55  38  34  56  28  68
90  86  30  78  13  41
91  84  31  79  12  40
31  46  41  28  50  20
32  45  42  26  51  17
30  47  50  45  30  15
47  45  51  18  37  12
20  50  45  43  30  29
41  39  46  34  48  27
50  45  55  23  29  22
yields 56

61  45  57  62  26  68  26  12  69
66  65  60  49  51  33  56  60   6
24  72  29  23  46  59  26  14  61
65  64  62  13  17  33  30  43  57
53  12  25  72  49  60  49  20  33
39  62  39  11  49  30  68  56  43
22   4  56  43   9  17  17  66  41
25  23  14  13  63  31  81  50  16
yields 26

 21   -2  -12  -20  -17   -9   10   -6
-15   10   21   -3   35   -7  -26  -14
 29  -10  -20  -17  -29  -15   15   10
-26   34   33   32    1   15   33  -13
-24   32   30   46   17    2   22   -4
 40   -9  -16  -11   -9  -11   14   26
 28   -1   -7  -38   26   -4  -26  -17
 34  -26  -26    6  -20  -22   19   32
 30   24    0  -12   15   40    9   23
yields -9

63  59  34  44  51  43  59  50  69  52  61
54  34  43  66  53  82  68  72  52  48  29
78  62  68  79  47  60  63  72  53  67  55
75  56  46  65  54  50  62  65  76  48  59
42  23  21  53  76  93  57  69  70  25  25
69  80  40  41  44  29  54  43  57  71  74
33  49  39  40  72  76  47  49  44  52  44
yields 69

-506  -431  -361   264  -344  -628   -77  -604  -558  -361
-222  -581   -79  -316  -512  -114   301  -260  -278  -558
 549  -213  -627   184  -105   -42  -551   335   -28  -121
 774  -411    37   -20  -365  -201   117   604   -95  -299
-460  -165   327  -425  -227   -26   306  -340   -19  -304
  13  -506   -75  -567  -536   -73   232   -44  -118  -569
-139  -385  -673  -932  -411   358  -453  -115   214  -594
-523   205    66   354   246  -445   183  -506  -510   248
yields -604

209  207  168  179   13   28   58  168   70   86  134  103  177  179   68  149
128   59  148   27   18   88   98   59  190  138   98  174  175  166  165  129
 70  160   61  192   21  109   29   13  117  181  111  112   73   89  196  154
174   78  195  121  138   41   40  160   83   31   58   62   20   62  181  194
145   82  133   74   82  158   18  107  205  195  208   37  165  137  205   90
 10  200  166   35   27  156  173  109   26   23  122  137   85   73  201  124
 27  159  144  197  106  132  103   74  128   10  145  193  132  187   24   79
168  127   24   65  152   53  162   45   24   55   32  150   13   23  147  151
185  159  108   52   91  146   92  179  141  119  146   18  157  149   43  147
yields 179
---
 -27    28    16    -9    42    -1  -110
  18   -13   -18    40   -38    30   -78
  97   -78   -93    17   -59    68   -63
value 16

 -65    64    35  -106   -38    79
  48    -4    62     8   -53   -11
  -5   -53   103   -72    61   -35
value 35

-14   16  -13   16   80
-10   56  -29   13   54
-14  -42   34    9   71
value -13

-54   62  -34  -45   36
-95  100  -71  -95   35
 71  -55    3   26  -29
value -34

 23  -72   84   69
 16   14  -21  -21
 -1  -75   86   83
value 84

  7  -36   -2  -67   90
 25  -18  -23  -32   49
-27  -50   32  -75   91
value -2

 75   37   73   81   87  -64
 96  -13   49   70   60   77
 42   63   -7   66  -86   94
value 73

 -3  -40  -27   24  -16   40
 44    7    0   68  -21   88
 10  -36  -90   70   -6   51
value -27
---
Q: [[1.0, 1.8, 2.0, 1.2], [-1.5, -1.2, -1.2, -0.9], [-0.4, -1.2, -1.7, -1.0]]
A: 2.0, -1.7
Q: [0.91, 0.93, 1.51, -1.19]
A: 1.51, -1.19
Q: [[88.9, 148.9, 129.8, 7.7, -1.2, 67.3], [-9.7, 91.5, 21.8, -157.1, -160.3, -6.5]]
A: 148.9, -160.3
Q: [61.301, -110.280, -25.303, 161.288]
A: 161.288, -110.280
Q: [[16.0, 12.7, -0.1, -12.5, 4.6], [-16.9, -3.4, 3.2, 17.0, 16.6]]
A: 17.0, -16.9
Q: [[2.0, 0.3, -0.2, 1.5, 1.7, -1.5, 0.4], [-1.2, -1.1, 1.3, -1.7, -0.2, 1.6, 0.5]]
A: 2.0, -1.7
Q: [[-0.22, 0.86, 0.88, 0.68, 0.87], [0.64, 1.10, -0.44, 0.52, -1.72]]
A: 1.10, -1.72
Q: [-119.5, 166.7, -90.0, 99.3, 143.7]
A: 166.7, -119.5
Q: [-0.151, -0.069, 0.104, -0.093]
A: 0.104, -0.151
Q: [-17.80, 14.75, -16.07, -15.42]
A: 14.75, -17.80
---
[[-40   1  67  79  12]
 [  8  38 -23 -98  20]
 [-41 -18  23  17   4]]	67

[  4  62   2 -40  75  99  20]	2

[ -83   -6  -55   58  -28 -103]	-55

[[-20  75  51  42 -54]
 [ 50  55  37 -13  57]
 [ 32 -35 -46 -85  61]]	51

[-10  57   1 -82  86]	1

[104   3 -41  29 -44  30]	-41
---
[-17 91 -85 -76]
[86 46 49 -103] ==> 91

[-42 -65 89 95 -105]
[-16 44 -4 -20 -8] ==> 89

[29 108 79 -84 -104 -28 -48]
[-88 52 16 -25 -40 96 86] ==> -104

[-13 -34 -3 105 -70 -19]
[21 8 17 -74 47 23] ==> 105

[77 44 -109 66]
[58 -20 -78 40] ==> 44

[-96 21 36 33 -90]
[47 31 -35 84 -20] ==> 36
---
[241 199 122  98  37  44] ==> 241
[3137 8348 8393 5254 9584] ==> 3137
[ 32  48 165 212 170 124] ==> 32
[418 201  85 696 454 887 157] ==> 418
[-252 -716 -867  666] ==> -252
[864 927 238 614 769 665 734] ==> 864
[-26 -28 -22  40 -16  19] ==> -26
[29 10 41 75] ==> 29
---
1,1,2,8,4,3 ==> 1

530,590,850,669
555,312,102,439
458,373,381,488
==> 530

229,596,900,361,194,460,55 ==> 229

848,56,538,318 ==> 848

1,3,7,8,8 ==> 1

36,34,40,19,-4,26,-44
-26,4,-8,30,45,13,7
==> 36

-44,24,49,15,-29 ==> -44
---
[-9 12 -97 21 2]
[-9 17 -93 21 39]
[-9 14 -97 21 33] ⇒ -93

[-82 97 -104 -5 2 -18]
[-46 53 -54 0 -3 -5]
[-2 -26 45 21 -33 37] ⇒ 0

[-23 51 -41 -60 14 -16]
[-73 54 -96 -60 18 -2]
[43 8 109 17 43 17] ⇒ -60

[-50 1 -13 37 4]
[92 64 7 -83 1]
[44 33 -5 -57 -3] ⇒ 7

[-20 90 -9 -57 -43 22 1]
[45 71 37 -68 -10 28 3]
[-50 -35 -99 88 -42 60 -33] ⇒ -10

[-4 12 -18 -20 1 -27 -76]
[-3 -10 -82 85 49 -28 29]
[-35 37 -44 -5 -40 -28 -72] ⇒ 49

[54 -20 -12 -83]
[1 2 1 3]
[-1 -1 -1 3] ⇒ 2

[-7 93 -52 -10]
[4 -11 -39 -63]
[-24 21 33 92] ⇒ -11
---
-1.4,-1.7,0.5,0.7
-1.8,-1.0,1.1,0.2
-1.9,-1.3,-0.8,1.4
value -1.7

-15.585,18.363,13.271,14.336,3.652,-0.032
4.704,3.727,4.168,13.732,3.571,14.663
value 14.336

-44.550,36.873,-156.079,-24.535,-61.364,9.108,-50.406
-70.469,32.027,10.100,-8.609,-104.465,38.544,5.571
-35.866,-61.817,-73.579,25.316,-8.849,-32.049,153.678
value -61.364

0.24,-0.01,-0.18,-0.09,0.16,0.12,0.06
0.10,0.03,-0.09,-0.10,-0.18,-0.03,0.02
0.02,0.07,-0.03,0.15,0.01,0.17,0.24
value 0.16

9.3,-16.1,15.9,-5.8,-17.4 value 15.9

-0.67,1.12,1.96,0.13,0.48
0.32,-0.52,-2.04,-0.24,-0.36
value 1.96

128.20,-18.43,-110.29,-164.05,40.28
3.59,157.16,-84.89,42.15,185.36
value -110.29
---
[[80 65 60  8 28 50]
 [78 64 58 14 30 50]
 [78 64 58 15 30 50]] => 78

[-28  25  37   9] => -28

[951 199 646 434] => 951

[220 180 127 192  57] => 220

[[4622 5884 7909 2000 2927 4217 6491]
 [3415 5139 6578 4522 2086 8148 7823]] => 3415

[202 189  54 100 104 159] => 202

[160 155 253 244  30  23] => 160

[8 1 5 7] => 8
